In the rows, 128 means zero.
Each row is followed by its class. Each block has new classes.
[ 97 129  67 129 167 226 151 171 124 119 112 115 129 132 135 180  64 122
 116 158 129 123 138 176  81  89 118 180 123 155  71 134 136 147 126 130
  84 111 123 119 157 150 136 134] | K
[136 120 167 134 136 118 121  91 137 137 124 103 117 110 121 114 190 100
 178 124 122 130 108 144 168 132 124 109 133 132 171 109 122 123 149 151
 195 134  97 118 175  99 140 110] | R
[124 113 117 144 117 144 125 177 126 134 134 126 121 131 133 132 138 139
  79  97 102 114 101 113 140 156 125 156 145  73 132 136 122 138  96 131
 142 108 145 123 128 133 135 102] | M
[129 107 134 119  91  89 106 158 103 150 123  78 109 143 108 116 133 131
  54  52  64 121 113 118 186 144 116 115 124  91 104 139 102 153  99 116
 161 106 129 152  84  77 113  87] | M
[125 128 149 117  97 158  90 144 135 133  99 109 126 136 112 138 157 126
  92  80 105  96 123 117 185 114 137  83 133 106 127 113 104 143 121 134
 168 115 115 110 127 117  91  99] | M
[123 122 131 112 107 135 111 167 120 136  78 115 142 131 156 152 143 111
 110  99 139 101 173 138 121 127 142 101 107 176 160 124 126 158 123 147
 149 125 115 151 122 107 117 124] | B
[114 115 136 111 103 141 108 165 126 139 106 104 119 132 112 127 158 135
  88  75 109 100 122 128 169 120 140 102 136 101 124 110 104 166  98 128
 193 104 145 124 107 117 125  99] | M
[127 127 123 121 104 125 132  98 168 121 137  90 148 108 135 118 167 110
 149 138  73 120 104 155 140 159 141 154 124 150 173 118 131  98 139 137
 159 114  99 130 129  93 158 114] | R
[ 93 161 105 140 198 130 152 124 112 133 127 135 135 161  97 159  45 128
  95 119 139 131 144 116  77  95 113 172 157 124  65 133 135 127 146 110
 106 136 130  82 154 106  87 130] | K
[119 133 138 122 141 117 108 163 116 120  83 150 163 137 181 151 163 116
 134 144 161  39 134 131 121 133 161  78 126 211 145 103 133 142 114 122
 158 140 148 142 116 100 140 103] | B
[121 114 101 158 106 137 126 122 120 138 115 104 123 129 114 139 141 128
  92  99 101 108 132 137 166 125 107 126 122 103 132 134 121 164  92 127
 170 100 154 131 114 107 123  96] | M
[116 131  83 117 167 131 151 161 134 140 120 126 137 148 136 175  72 133
  99 152 111 124 140 126  75  79 112 167 133 128  74 123 137 125 138 108
  72 120 125  94 130  91 111 143] | K
[128 128 123 126 154 154 128 115 111 139 176 151 125 140 119  90 103 159
  71 148 140 101 153 120  72  82 135 140 141 112  97 122 116 106 167 102
  87 143 144  73 129 120  90 147] | K
[ 89 160 153 108 121 136  77 118 116 123 108 131 120 152 130 150 165 148
 107 134 154  87 157 127 136 101 150   4 139 164 131 104 103 140 169 114
 144 159 133 114  98 122  99 141] | M
[144 145 122 117 185 145 126 162 109 105 159 185 146 148 152 146  96 162
 129 229 159 128 158 117  77  86 142 116 130  78 123 111 127 127 158 108
  69 144 159  83 127 142 101 168] | K
[110 121 148  99 113 121 109 146 108 133  90 139 146 135 153 156 157  98
  85 114 149 104 142 163 110 122 154  81 135 196 158  98 138 121 118 134
 144 142 126 160 119  93 104 133] | B
[123 167 156 116 145 130  93 112 150 117  96 154 132 134 133 173 151 148
 117 148 145  87 171 119 142 109 142  68 145 148 120  87 142 134 179 125
 128 133 141  87 112 114 100 152] | M
[119 156 172 110 111 108 102 131 136 117  96 139 139 132 132 147 162 136
 107 137 148  67 175 116 140 108 147  53 148 128 158 105 107 142 121 127
 140 151 134  98  93  88 107 145] | M
[101 144 137 131 116 125 112  57 112 168 117 101 123 158 115 124 161 135
 125 121 139 139 113 137 111 125 125 122 166 200 109 122 148  81 180 169
 116 146 108 135 120  98  86 153] | B
[110 138 154 106 102 191  85 111 119 135 102 106 151 146  76 156 163 146
  87  49 112 100 176 133 170 104 109  78 154 136 107 124  93 144 165 133
 169 132 114 110 112  92  79 120] | M
[127 138 159 114 111 121 122  92 131 151 138  79 104 116 108 100 178 122
 167 117 124 165 118 136 176 168 116 118 118 160 157 120 139 123 131 139
 193 138  86 148 119  89 142 103] | R
[145 125 157 119 112 123 126 110 159 115 145 108  91 114 127 115 172 128
 167 145 109 159 120 162 162 157 138 128 117 142 147 110 123 114 127 154
 125 128 113 129 118 111 154 119] | R
[ 88 130 155 120  93 109 107 101 114 143  82 131 136 126 130 132 158 116
 110 106 150 112 140 152 149 126 135 101 145 191 128 116 132 103 159 135
 143 183 122 163 104  97 107 129] | B
[107 144 165 115 102 111 119  43 120 114 109 156 132 131 136 130 171 111
 132 247 156 130 140 152 120  95 144  97 147 182 142 101 147 117 169 141
 116 144 134 109 126 121 107 157] | B
